Below are the code and all the weights of a small trained network. Each question names an input and a target symbol and asks about switching units off, where a switched-off unit gives its printed mean instead of its output.

import numpy as np


def w(rows, s, z=0):
    codes = np.array(rows[::2]) - 128.0
    scale = np.full(codes.shape[1], s)
    scale[-1] = z or s
    return codes * scale


def f(y):
    return y / 2 * (1 + np.tanh(0.7978845608 * (y + 0.044715 * y**3)))


def softmax(a):
    e = np.exp(a - a.max(-1, keepdims=True))
    return e / e.sum(-1, keepdims=True)


def log_softmax(a):
    a = a - a.max(-1, keepdims=True)
    return a - np.log(np.exp(a).sum(-1, keepdims=True))


def net(x, mask):
    ids = ['ΓΛΠΨΩαδεζημστ'.index(c) for c in x.split()]
    T = len(ids)
    res = E[ids] + P[:T]
    u = 0
    for l in range(2):
        q, k, v = (res @ M[l].T for M in (Q, K, V))
        z = softmax(np.where(np.tri(T) > 0, q @ k.T / 3**0.5, -1e9)) @ v
        res = res + np.where(mask[u], z, O[l][:, -1]) @ O[l][:, :-1]
        u += 1
        y = f(res @ A[l][:, :-1].T + A[l][:, -1])
        res = res + np.where(mask[u : u + 8], y, B[l][:, -1]) @ B[l][:, :-1]
        u += 8
    return log_softmax(res[-1] @ U[:, :-1].T + U[:, -1])


Q, K, V, O, A, B = {}, {}, {}, {}, {}, {}
E = w([
[122,78,194],'Γ',
[94,57,208],'Λ',
[192,31,200],'Π',
[49,119,203],'Ψ',
[148,9,214],'Ω',
[180,252,109],'α',
[194,145,168],'δ',
[86,188,195],'ε',
[73,218,165],'ζ',
[92,186,184],'η',
[120,135,182],'μ',
[87,139,192],'σ',
[109,86,194],'τ',
],0.015)
P = w([
[221,221,215],'0',
[77,121,88],'1',
[232,176,175],'2',
[79,119,94],'3',
[249,158,153],'4',
[70,121,109],'5',
[246,156,136],'6',
[61,121,133],'7',
],0.012)
Q[0] = w([
[55,37,124],'L0H1',
[47,255,155],'L0H1',
[164,176,187],'L0H1',
],0.009)
K[0] = w([
[74,112,104],'L0H1',
[1,169,152],'L0H1',
[138,108,163],'L0H1',
],0.009)
V[0] = w([
[138,211,2],'L0H1',
[47,202,210],'L0H1',
[104,172,59],'L0H1',
],0.0034)
O[0] = w([
[151,73,137,2],'L0H1',
[185,155,3,188],'L0H1',
[75,176,100,49],'L0H1',
],0.0069,0.004)
A[0] = w([
[139,149,71,253],'L0N1',
[74,111,115,85],'L0N2',
[110,59,121,201],'L0N3',
[9,18,160,172],'L0N4',
[187,143,160,43],'L0N5',
[64,165,2,82],'L0N6',
[255,94,174,205],'L0N7',
[15,100,102,105],'L0N8',
],0.0094,0.005)
B[0] = w([
[126,195,185,146],'L0N1',
[121,102,103,126],'L0N2',
[198,146,114,160],'L0N3',
[189,112,67,194],'L0N4',
[82,107,57,150],'L0N5',
[90,148,247,135],'L0N6',
[78,196,152,250],'L0N7',
[40,70,1,149],'L0N8',
],0.0082,0.011)
Q[1] = w([
[144,142,82],'L1H1',
[112,156,145],'L1H1',
[149,104,254],'L1H1',
],0.009)
K[1] = w([
[209,56,85],'L1H1',
[3,217,23],'L1H1',
[163,189,187],'L1H1',
],0.004)
V[1] = w([
[151,142,254],'L1H1',
[168,214,127],'L1H1',
[65,57,71],'L1H1',
],0.0053)
O[1] = w([
[158,160,2,239],'L1H1',
[106,212,17,226],'L1H1',
[64,1,70,3],'L1H1',
],0.0051,0.005)
A[1] = w([
[100,176,183,122],'L1N1',
[163,181,161,72],'L1N2',
[207,3,23,76],'L1N3',
[98,178,142,119],'L1N4',
[89,89,7,188],'L1N5',
[80,246,140,121],'L1N6',
[179,116,108,249],'L1N7',
[47,150,70,142],'L1N8',
],0.011)
B[1] = w([
[81,72,129,185],'L1N1',
[138,48,109,173],'L1N2',
[155,60,247,177],'L1N3',
[123,113,166,174],'L1N4',
[107,75,42,171],'L1N5',
[114,107,173,254],'L1N6',
[185,222,93,194],'L1N7',
[81,96,84,147],'L1N8',
],0.011,0.018)
U = w([
[126,135,248,148],'Γ',
[162,207,147,210],'Λ',
[254,114,186,50],'Π',
[163,102,84,193],'Ψ',
[80,130,104,141],'Ω',
[134,21,169,17],'α',
[84,131,106,143],'δ',
[127,203,50,177],'ε',
[230,212,75,92],'ζ',
[40,68,169,1],'η',
[107,159,39,154],'μ',
[91,73,80,71],'σ',
[182,117,82,169],'τ',
],0.0097,0.0095)

Each question gives the input, a string of symbols that net reads in full, and the target symbol t.
The units are the heads (3 rows each of Q, K, V and O) and the neurons (one row each of A and B). Each row of codes is followed by its name. A weight is (code - 128) times the scale printed after its matrix; where a second scale follows, it is the last column's (O, A, B and U).
mask holds one flag per unit, layer by layer, with each layer's heads first. A switched-off unit (its flag False) gives its mean, the last column of its rows in O or B, instead of its output. The means were averaged over made-up inputs and are rounded, as every weight is.
A unit's drop is (log p(t) with every unit on - log p(t) with that unit switched off) / (log p(t) with every unit on - log p(t) with every unit switched off).
The circuit of an input: a set's keep is (log p(t) with only the set's units on - log p(t) with every unit switched off) / (log p(t) with every unit on - log p(t) with every unit switched off). Starting from the 12 units with the biggest drops (on a tie, the unit counted first), units are removed one at a time, each time the one whose removal leaves the highest keep (on an exact tie, the one counted first), for as long as the keep stays at least 0.8.
units of the circuit, in order: the units of the circuit, biggest drop first
top k neurons: the k neurons with the biggest drops, biggest first
k most important neurons of layer l: the k neurons of layer l with the biggest drops, biggest first
input Ω ζ Ψ τ, target Ψ: units of the circuit, in order => (L0N7, L0N4, L1N6)
input Ω α Ω δ, target Λ: 2 most important neurons of layer 1 => (L1N5, L1N3)
input Ψ Ψ Ω τ ε Ω ζ μ, target ε: units of the circuit, in order => (L0N7, L1N3, L1N6, L1N2)
input δ τ Γ δ Π, target Γ: top 4 neurons => (L0N7, L0N4, L1N5, L1N6)
input Π Γ ζ Λ η ζ Ω δ, target Λ: top 3 neurons => (L1N3, L0N7, L1N5)
input Ω Ω Ω σ Ω Ω Π, target Γ: units of the circuit, in order => (L0N7)
input Λ Π Ω Λ, target α: units of the circuit, in order => (L1N3, L0N7, L0N4)
input Ω Ω Λ Ω Ψ δ η, target Γ: top 2 neurons => (L0N4, L1N6)
input μ Λ Ψ Ψ Ω Λ, target α: top 3 neurons => (L1N3, L0N7, L0N8)
input Π Ψ ζ, target Γ: top 3 neurons => (L0N4, L1N6, L1N5)
input Λ δ Λ ε Ψ Γ Π σ, target μ: 2 most important neurons of layer 0 => (L0N8, L0N7)
input Γ τ Ω η μ, target Γ: 2 most important neurons of layer 1 => (L1N5, L1N6)
input τ Ω η Λ σ ζ, target η: top 2 neurons => (L0N6, L1N7)
input Ω Ω ζ τ Λ Ω ζ Ψ, target σ: top 3 neurons => (L0N8, L1N5, L0N7)
input Γ Ω δ, target Γ: top 3 neurons => (L0N7, L1N6, L0N4)
input δ Π Ω τ μ, target Γ: top 3 neurons => (L0N7, L0N4, L1N6)
input α Ω ζ Π Π Λ Ω τ, target Ψ: 4 most important neurons of layer 0 => (L0N7, L0N4, L0N8, L0N5)
input μ Π Ψ Ω Ψ Π ζ, target Γ: 4 most important neurons of layer 0 => (L0N4, L0N1, L0N3, L0N8)
input ζ Ψ Ψ η Ω Ω, target Π: 3 most important neurons of layer 0 => (L0N4, L0N3, L0N7)
input σ Γ ε α Ω ζ Ω, target Λ: top 3 neurons => (L1N3, L0N7, L0N1)
